[-33  17 -15  21 -16   7  14 -12 -21   8  -6   2   6   1   2  10   3 -12
   0  16  -2 -21   1  -3  22 -14   4 -50  -9  41  -9   3  -4  -2  15 -11
 -21 -12  15 -40  -3  13  16   7  -1  19 -14 -14  53   3 -26   7   0 -28
  -2  -4  -1  -3   8 -40  -8  15  33  15 -41  18 -19  11   5  -3 -11  -7
  15  16   4   2   6   2 -33   8  18 -26  -5  -3  35   9  18  -5  17   3
   8   0  14   2  32 -12 -37 -23   6  -6  24  -2  19  -3 -19  16  -3 -23
  10  -1 -27  -8  21   8  -4 -17 -47  18 -13   6   9   3  24 -30   4 -28
   2   2  -1  15   3  -2  -7 -11  24   3 -14   6 -10   7  25  -9   6 -22
  15   0] -> K
[-19  12 -28   2   1  -3 -39 -16  10  12  -7  13  19  14  12 -10  -3 -15
 -10  -3  10  31  22   9  -2  -2 -15  27  16 -24  16   4  -7  10   8  -3
  35  -3  10  11  -3  -1  12  16   4   4 -10  -6 -29 -10   1   7   8 -12
   8 -10   8  -3   2  40   0  -6   3 -16   5  13  52   9  10   0 -30  -5
 -14 -11   5   0   8   0 -21  15   5  34  30 -29 -44  11  -4  26  28  -3
  30   6  11 -13  -1   6  11  24  -6  -8  -2  13   4 -13  21 -24   0   2
   5   7  14 -13  18 -18   3   3  13 -15   4  -5  -7  -3 -13   6   2 -12
   6  -4 -13 -13 -10 -10   4 -10   2   1  -3  -8 -18  -6  11  21  -3 -22
   2  -6] -> V
[-16   9 -12  -1  -6  12  18  -4 -16  -4   1  -7  -6  -7  -9 -12   4  -7
   7   2  -3 -29   1  -1   5   1   2 -25 -15  13  12  21  -1  -5   0 -12
 -13  -9   7  -3  -3  -9   2   1  -5  10  -8  -7   2 -19  -5   1  11 -17
  -9  -4  -4   9  40 -13 -11   0  11  11   7   8  -5  26  17   5 -11  -5
   7  10   6   1  -3   5 -25 -16   6 -10   9   4  13  16   9   3  25   0
  10   0  15   1  14  -4 -34  -9   1  -1   8   1  16  -1  -6  -9  -5   1
   6   6 -24 -15  15  22 -12 -15 -11   1   7  66  11   5   3 -26  13  -5
   1 -12   7  29  31   0  -4 -14  15  17   0  -4  -4  -5  11 -22  -2 -14
  12   9] -> H
[ -7   7  11  29 -13  23  26  -6  -9  -3 -11   7 -22  15   7  22  13 -10
  -1   6  -2   6  -3  -5  19  -7  12 -38  -4  37 -10  -2  -4   3  -2  -2
 -20   5   1 -39  -8  17   7   5  16  18  -8  -5  71 -14 -26   2  -5  -6
  -2   4   2  -6   5 -33   0   4  36  10 -20  14 -34  -5  -1   0  15  -2
  11   5   8  -1   9  -8  -4  22   3 -31 -42 -13  39 -23   6   2   8  -5
 -16   5  -4 -11  37  -3 -12 -42   9 -13  18  -6  22   2 -47   0   5 -25
  -2   9   4   5   8  -9   0 -10 -46  23 -26 -15  11  -6  26 -21  18  -4
   1  10  -2   8  -9  -4 -14  -4  14  17 -19  11  -1  18  -4  -8  13   3
  11  -9] -> K
[ 12 -14  34  26  -2  41  14   3   2 -34  -6  -3 -46  21   0  29   6  11
   5   1  -5   5   7  -4   1  -1   6  -3 -16 -33   4  13   2   8  -6   4
  -5  16 -18 -18 -20  34   3  15  19 -21  11   4  47  -2  -9 -12 -35   3
  -5  28 -13 -13   6  -7   2 -23 -16  21   0 -10 -37  -8  20   0  15   2
  14  -4  -5   3  16  -2   6  12   7 -14 -27 -31  53 -25   0   5  -4  -9
 -27   4 -14   2  21   4   6  -9  19  -6  12 -10  27   8 -39 -15 -10   4
   5   1  21  22  -6 -25  -2 -10 -42  15 -35 -14  -8  -4   8  17  22  43
  -6  -5   1  21 -36 -20  -8   2 -19  23 -13  -1  13  -2 -23 -36   1   6
   4  19] -> X
[-16   7  -8   5  -4  11  23  -3 -17  -9   5  -7 -19   0  -4  -1  -6 -13
   0  -1  -4 -22   2  -4  11  -2   1 -21 -15  12  10  10   0   6  -1  -8
 -14   1   7 -20  -4  -8  20  10  -1   0  -8  -2  11  -1  -5  -3  -6 -22
   6   8  -8   2   6 -25  -7  -4   8  11  -1   3 -24  22   2   0   3  -7
  13   5  -1  -2   8   3 -20  -7   2 -11 -11  -9  21  17  11   3   8   3
  -4   0   0 -15  22   0 -19 -22   2   8   7 -21  27 -13 -13   5  -2   6
   5   9 -11 -10   7  -2 -19 -11 -25  11  -9   7   1  -5   8  -7  10  -1
  -5   4  -2  23 -13  10  -5 -15  11  -6  -5  -2   1  -1   7 -26   2  -5
   9   7] -> K
[-28  15 -45   4   0 -19 -62 -24   8  17 -11  28  35  20  23 -15 -13 -20
 -19  -6  10  55  44  14   0  -2 -21  35  33 -53  23   5 -13  13  17  -8
  42   8   9   3  -3   6  11  32  13   0  -1 -13 -24  -2  10  15  17 -18
  12  -3  15  -3  -5  52   6 -10  -6 -18  -5  13  76   3  27   1 -70   3
 -11 -13  10   6   8   2 -37  24   6  52  59 -21 -64  12   0  26  31   3
  53  20  11 -12 -12  10   6  40 -12   2 -12  17   7 -13  52 -20   1  15
  22   1   8   0  22 -20  -4   0  22 -20  11  -1 -21   4 -26  16 -15 -20
   3  -9 -17 -13  -3  -2  17  -7   4   2   2 -27 -12  -2  21  32 -11 -40
  -8  -5] -> V
[-10   7   3  16  -6  22  36   3 -23  -6  -1  -4 -26   3   0  11   4  -1
   3  -3  -7 -31 -12  -3  15   1  10 -39 -19  21  -2   3   1   2   4   3
 -20  -2 -11 -26 -11   5   9   4   9   3   1  -7  42  -1 -18  -5 -19 -18
 -15   6  -3  -4  10 -43 -10   0  13  21  -5   4 -44  11  -1 -12  15   1
  15  12 -11  -8   8   0  -9   2   4 -33 -35  -9  49   0  14  -3   3   1
 -17  -1  -1   4  28  -7 -22 -35   8  -8   6  -9  27   7 -35   8   2 -20
  -6  -9  -3   7   2   4   0 -17 -43  13 -21  -3  11  -6  15  -3  12   5
  -1  -6   0  23 -27 -28 -14  -2  10   4 -19   8   3  -2   6 -35  11  -2
  21   4] -> X
[ -9   3   8  12 -10  14  25  -3  -6  -2  -2   1 -19  -2   1  14   3  -6
   1   3  -3 -14  -5   1  15 -12   8 -33 -18  27  -9  -5  -5   2  -4   1
 -18  -6   2 -30  -3  10   9   7   8   7  -6  -9  39  -3 -16  -1  -7  -4
   4   1  -5  -7  -3 -27  -8  -6  18  13 -10   8 -34   4 -16  -1  12  -2
  23   4   3  -5  11  -4  -2   4   3 -20 -28  -6  29 -11   7  -1   6   2
 -12  -1  -4   1  24  -5  -8 -19  -1  -3   7  -6  16   6 -25  14   3 -17
  -3   5   4   2   4  -2   1  -8 -26  18 -17  -2   7  -6  12 -13   8  -2
   2  10   2   4  -1  -1  -8  -5  10   4 -11   7   0   6 -13  -6   6   3
   5  -6] -> K
[-12   9   4  13  -6  10  19  -3 -10 -23   3   3 -15   9  -6  15  -1  -2
   0   9  -5  -9  14   0   9  -7   5 -30   2 -17   3  -5   2  12   6  -3
 -24   6   1 -39 -10  15  14  13   4   2  -4  -6  48   5  -8  -6   1 -22
  -8   5  -8  -8   3 -33  -3   4   0   5 -14  -1 -25  -2  20   0  -9  -6
   8  10  -2   5  10  -1 -24   9  14  -8  -7   1  40  -3  12  -9   6   1
  -5   5   3  -4  21  -7 -18  -8   8  -5  -4  -3  18  -5 -12  13 -12  -3
  15 -12 -19   8   1   0  -8  -9 -39  16 -13   6  -3  -3  12 -13   5   3
  -1  -5  12  27  -1   5   5   4   3   8  -5  -8  12   2  13 -30   1 -13
  -6   2] -> Y
[-31  16 -27  26 -12  16 -19 -22 -14  -2  -1  17 -11  13  18   6  -3 -17
  -8   5   6  33  33   0   7 -13 -10 -20   7 -23  17  -2  -7  10  -5 -10
  14   0   6 -32 -10   7  30  34   7  12  -6 -12  16  -5  -5  12  -5 -22
 -18  -2  -1  -9   7   1  -4 -13  14   2  -8  14  17  20  14   0 -21  -7
   7   0   6   7  11  -2 -43  19  11  11   4 -31  -2  -2   9  21  32   0
  29   5   3 -19  27  13  -8  -7  -5   3   7  12  39  -3   3 -11   7  -6
  15   8  15 -11  26 -20  -3 -14 -20   7 -16   0 -13 -11   3   3   6 -15
   4  -7 -18   4  -6  -7   7 -17  10  11 -14 -11 -12   1   5  -2 -10 -23
  13  -3] -> V
[ -8   8  -4   8  -9   5   6  -9  -9 -32   5   9 -10  12  -5  14  -8  -1
   3  13  -6  14  32  -7  -1 -15   2 -10   9 -62  14   2  -1   7   1  -2
 -21  18   0 -38 -12  16  13  14   0  -6  13  -4  19  15  -3  -6  -3 -19
   1   9 -12  -8   2 -18  12 -12 -32   3  -7  -9  -6   6  31  -3 -11  -4
  22   4  -9  12  18  -2 -38   1  13   4  20   3  37  -2   4   0   4  -3
   0  11   5  -1   7   1 -12  16   5  10 -15  -8  20  -3  15  10 -13  12
  29 -11  -1   7   1 -12  -6  -3 -31  13 -10  17 -20   3  -1   1  -8  18
   0 -10  15  24  -3   4  17  11  -2   7   4 -17  17  12  20 -33   0 -22
  -5   8] -> J
[ 21 -23  24  -4  18  19  30  20  -8  -9   4 -21 -16  -1 -23  -7   9  19
  11  -9  -1 -51 -35   2  -5  10   4  -2 -13   9  -1  25   8  -2  -5  -3
  -7  -3 -17  36  -5  -6 -21 -43   4   0   6  14  -8  -6  18  -3  -8   8
  -6  21  -2   5  12   9  -9  -4  -1  10  13 -11 -25  -4   7   2  23  12
 -17   0  -3 -13 -15   4  28 -30  -4 -24   2  22  25   5  -7 -10 -15  -7
 -38  -9  -5  18  -6  -9   4  -8  11 -10  15   0  -9  14 -32 -28  -8   7
 -20   2 -10  -2 -17  35 -13  -3  12 -13   2  -5  21  13   6  -6  22  31
  -7 -11   8  23   8 -14 -15 -10  -7  18   3   8   3 -12  -8 -32  -1  12
   2  26] -> E
[ -8   2  -4   3  -8 -13 -12  -1   6   1  11  -4   1 -11   2   8  -6 -13
  -1   7  -2  -5   3  -6   9  -3   3 -19  -2   4   7 -22   0  -1  12   7
 -21   5   3 -22  18  10  10  12 -12   2   3  -2  13  18   0  -5  -1 -17
  -6  -1  -5   1   5 -31   2   6 -12   2 -11  -6 -32   9  -2   3   2  -2
  16  -5 -10  -3   9  -8 -11  -1 -10  -5 -13  -4  18   7   3  -2  -2   6
   3  -2  -2   4  10  -6  -4   2  -4   7 -22  -5   3  -5  11  34  -9 -12
  10  -2   0  16  -4 -15   9   2 -12   7  -5  12  -5   0  -4   9 -11  -7
  -1   7   0  -1 -22  -6   2  13  -1 -20  -6   4   8   9  10  -9 -21   5
   1   0] -> X
[-20   2 -20  -6  -2  -3   7  -2 -11  -7  16 -20   0 -14 -17 -18  -5  -8
   8  12  -2 -42  -3  -6   5  -5  -3 -32 -14  -1  11  13   6   0   7 -16
 -38 -12   9  -1   3 -20  18  -4 -22  10  -7   2 -15  13  10  -3   9 -26
  -2  -3 -14   5   6 -35  -6  16 -20  11  -9  -3 -12  31  23  -2 -12   1
  20   9  -6   7  -1   6 -44 -14   1  -9  19  28  40  36   9  -8  -1   6
  -4  -3   7   4  10  -7 -35   3   1   6 -20  -2  14  -6  15  24  -8   0
  20  -9 -30  -6   6  27 -16  -9 -13 -13  14  22   7  10   5 -14   1  -4
  -6 -16  18  38  19   0  -1 -11  14 -15   9  -9   3   2  39 -39  -6 -24
   8  23] -> Y
